Here is a tiny trained network, its code and every weight. The questions are about switching its units off for an input and a target symbol, where a switched-off unit gives its printed mean instead of its output.

import numpy as np


def w(rows, s, z=0):
    codes = np.array(rows[::2]) - 128.0
    scale = np.full(codes.shape[1], s)
    scale[-1] = z or s
    return codes * scale


def f(y):
    return y / 2 * (1 + np.tanh(0.7978845608 * (y + 0.044715 * y**3)))


def softmax(a):
    e = np.exp(a - a.max(-1, keepdims=True))
    return e / e.sum(-1, keepdims=True)


def log_softmax(a):
    a = a - a.max(-1, keepdims=True)
    return a - np.log(np.exp(a).sum(-1, keepdims=True))


def net(x, mask):
    ids = ['αβεηθλξπφω'.index(c) for c in x.split()]
    T = len(ids)
    res = E[ids] + P[:T]
    u = 0
    for l in range(2):
        q, k, v = (res @ M[l].T for M in (Q, K, V))
        z = softmax(np.where(np.tri(T) > 0, q @ k.T / 4**0.5, -1e9)) @ v
        res = res + np.where(mask[u], z, O[l][:, -1]) @ O[l][:, :-1]
        u += 1
        y = f(res @ A[l][:, :-1].T + A[l][:, -1])
        res = res + np.where(mask[u : u + 8], y, B[l][:, -1]) @ B[l][:, :-1]
        u += 8
    return log_softmax(res[-1] @ U[:, :-1].T + U[:, -1])


Q, K, V, O, A, B = {}, {}, {}, {}, {}, {}
E = w([
[217,228,39,80,114,167],'α',
[122,145,205,171,89,182],'β',
[83,102,141,114,126,100],'ε',
[95,119,175,140,115,143],'η',
[161,65,193,8,145,151],'θ',
[76,151,208,213,62,148],'λ',
[52,121,124,162,91,61],'ξ',
[58,128,164,158,90,112],'π',
[156,94,237,43,124,211],'φ',
[70,95,107,104,124,64],'ω',
],0.013)
P = w([
[89,80,100,137,104,144],'0',
[144,155,161,148,218,133],'1',
[98,116,148,95,87,101],'2',
[141,200,197,107,226,112],'3',
[112,69,122,104,65,149],'4',
[210,59,121,185,207,212],'5',
[123,116,162,61,49,104],'6',
[166,201,205,81,237,144],'7',
[125,61,128,72,35,174],'8',
[215,63,123,145,219,245],'9',
[137,95,164,56,24,142],'10',
[136,206,222,77,230,94],'11',
],0.013)
Q[0] = w([
[82,63,200,82,6,149],'L0H1',
[132,128,151,141,198,118],'L0H1',
[140,123,123,120,165,146],'L0H1',
[138,133,147,91,89,133],'L0H1',
],0.019)
K[0] = w([
[227,129,147,6,116,182],'L0H1',
[57,92,156,175,156,97],'L0H1',
[68,113,124,134,140,91],'L0H1',
[182,110,113,77,103,161],'L0H1',
],0.015)
V[0] = w([
[125,253,60,118,97,171],'L0H1',
[180,168,67,74,108,143],'L0H1',
[140,161,70,113,142,157],'L0H1',
[175,150,106,161,105,108],'L0H1',
],0.0063)
O[0] = w([
[178,64,168,189,136,21,5],'L0H1',
[254,119,118,142,111,65,56],'L0H1',
[184,116,141,151,106,53,45],'L0H1',
[175,102,186,144,112,42,26],'L0H1',
],0.0069,0.0027)
A[0] = w([
[57,128,89,132,8,104,112],'L0N1',
[91,66,137,74,139,121,83],'L0N2',
[103,92,174,133,88,102,173],'L0N3',
[132,130,149,199,190,140,101],'L0N4',
[153,194,147,137,245,149,211],'L0N5',
[138,93,91,96,155,126,26],'L0N6',
[118,150,81,161,223,91,120],'L0N7',
[172,116,82,132,147,146,254],'L0N8',
],0.011,0.0082)
B[0] = w([
[108,137,39,78,19,135,183],'L0N1',
[64,152,79,95,192,159,152],'L0N2',
[143,97,142,84,46,165,173],'L0N3',
[84,95,54,116,131,100,146],'L0N4',
[4,80,182,102,126,70,246],'L0N5',
[80,193,133,121,62,141,118],'L0N6',
[67,156,223,162,82,214,135],'L0N7',
[110,2,159,123,183,119,179],'L0N8',
],0.0082,0.011)
Q[1] = w([
[83,70,103,91,3,224],'L1H1',
[56,7,40,107,102,174],'L1H1',
[79,218,102,17,15,100],'L1H1',
[7,235,210,88,155,143],'L1H1',
],0.011)
K[1] = w([
[153,116,214,24,94,152],'L1H1',
[161,148,146,22,119,118],'L1H1',
[110,1,148,81,124,181],'L1H1',
[173,73,79,139,104,185],'L1H1',
],0.014)
V[1] = w([
[162,140,157,132,239,152],'L1H1',
[188,139,86,50,205,102],'L1H1',
[91,50,197,32,178,160],'L1H1',
[161,170,254,180,110,253],'L1H1',
],0.0083)
O[1] = w([
[140,41,144,91,96,120,52],'L1H1',
[150,82,111,27,92,164,85],'L1H1',
[105,89,164,140,74,207,252],'L1H1',
[63,5,119,203,190,95,133],'L1H1',
],0.013,0.019)
A[1] = w([
[181,143,7,158,58,72,26],'L1N1',
[143,64,211,140,125,123,91],'L1N2',
[92,129,190,145,114,54,247],'L1N3',
[143,114,140,163,197,26,58],'L1N4',
[180,141,124,88,59,155,123],'L1N5',
[186,167,156,159,186,126,72],'L1N6',
[68,63,157,154,128,114,173],'L1N7',
[92,182,173,126,190,172,156],'L1N8',
],0.011,0.013)
B[1] = w([
[36,68,147,146,128,7,133],'L1N1',
[103,132,59,119,107,87,196],'L1N2',
[151,76,102,97,184,152,202],'L1N3',
[154,106,102,26,7,112,152],'L1N4',
[145,120,126,127,224,102,178],'L1N5',
[29,160,111,53,167,95,140],'L1N6',
[156,212,176,124,138,90,255],'L1N7',
[160,93,99,179,84,129,234],'L1N8',
],0.013,0.034)
U = w([
[229,98,119,131,104,74,201],'α',
[163,114,166,178,189,147,137],'β',
[254,213,106,97,103,173,121],'ε',
[152,35,84,153,52,189,156],'η',
[136,97,113,79,182,176,196],'θ',
[74,51,65,146,169,141,103],'λ',
[63,104,157,131,186,66,1],'ξ',
[122,105,46,111,63,117,45],'π',
[106,139,171,97,51,136,146],'φ',
[137,189,82,94,175,116,44],'ω',
],0.0075,0.007)

Each question gives the input, a string of symbols that net reads in full, and the target symbol t.
The units are the heads (4 rows each of Q, K, V and O) and the neurons (one row each of A and B). Each row of codes is followed by its name. A weight is (code - 128) times the scale printed after its matrix; where a second scale follows, it is the last column's (O, A, B and U).
mask holds one flag per unit, layer by layer, with each layer's heads first. A switched-off unit (its flag False) gives its mean, the last column of its rows in O or B, instead of its output. The means were averaged over made-up inputs and are rounded, as every weight is.
A unit's drop is (log p(t) with every unit on - log p(t) with that unit switched off) / (log p(t) with every unit on - log p(t) with every unit switched off).
The circuit of an input: a set's keep is (log p(t) with only the set's units on - log p(t) with every unit switched off) / (log p(t) with every unit on - log p(t) with every unit switched off). Starting from the 12 units with the biggest drops (on a tie, the unit counted first), units are removed one at a time, each time the one whose removal leaves the highest keep (on an exact tie, the one counted first), for as long as the keep stays at least 0.8.
units of the circuit, in order: the units of the circuit, biggest drop first
unit that matters most: the unit with the biggest drop
k most important neurons: the k neurons with the biggest drops, biggest first
k most important neurons of layer l: the k neurons of layer l with the biggest drops, biggest first
input θ ω β φ β θ θ η β β β, target θ: 3 most important neurons of layer 1 -> L1N5, L1N8, L1N7
input θ φ φ β, target φ: units of the circuit, in order -> L1H1, L0N5
input ε λ φ φ β θ η φ φ, target φ: 3 most important neurons of layer 1 -> L1N7, L1N3, L1N8
input ε ω ε θ ω ω, target η: 4 most important neurons -> L1N7, L0N5, L0N1, L0N8
input α ξ β, target α: units of the circuit, in order -> L0H1
input φ β β ω ε ε, target α: 4 most important neurons -> L1N4, L0N5, L0N8, L1N7
input π θ ω, target θ: units of the circuit, in order -> L1N5, L1H1, L0N5, L1N8
input λ α α α η, target α: 3 most important neurons of layer 1 -> L1N2, L1N7, L1N5
input φ ε ω ω, target ξ: 2 most important neurons -> L1N7, L0N5
input β β ω φ β ξ, target ε: units of the circuit, in order -> L0N5, L0N1, L1H1
input β β π, target π: 2 most important neurons of layer 1 -> L1N7, L1N1
input β α β φ ε β θ, target θ: 2 most important neurons -> L1N5, L1N8
input ω β β π θ α φ β β, target φ: 2 most important neurons -> L1N8, L1N3
input η β ε α β λ β φ, target α: unit that matters most -> L0N5
input φ ω λ η η θ ξ β β ε, target ω: 2 most important neurons -> L0N1, L1N6
input ξ ξ β β φ η φ β ε ε η φ, target η: 2 most important neurons -> L0N1, L1N7
input ξ ω φ ω ω η φ φ, target ε: 2 most important neurons of layer 0 -> L0N1, L0N5
input π η λ, target λ: 2 most important neurons of layer 0 -> L0N3, L0N1
input ε ω π θ β π β, target θ: 2 most important neurons -> L1N5, L0N5
input β α φ ω, target α: unit that matters most -> L0N1
input ω λ η β β β ε ξ β π β β, target α: 2 most important neurons -> L1N4, L0N5
input ω ξ λ β λ β π α π φ, target λ: 4 most important neurons -> L1N7, L0N5, L0N1, L1N6
input α ξ η θ α ω β ω λ λ ω ω, target π: 3 most important neurons of layer 0 -> L0N3, L0N1, L0N5
input ξ ω α π, target ω: units of the circuit, in order -> L1H1, L1N6, L0N1
input β η φ β λ β θ ξ β β ω ω, target α: 4 most important neurons -> L1N4, L0N5, L1N8, L0N1
input ω ω β β φ β ω β, target ξ: 2 most important neurons of layer 0 -> L0N5, L0N4
input β β β, target β: units of the circuit, in order -> L1H1, L1N2, L1N4
input ε ω α φ ξ, target φ: unit that matters most -> L1N7
input ω α ξ φ, target ε: units of the circuit, in order -> L1H1, L0N1
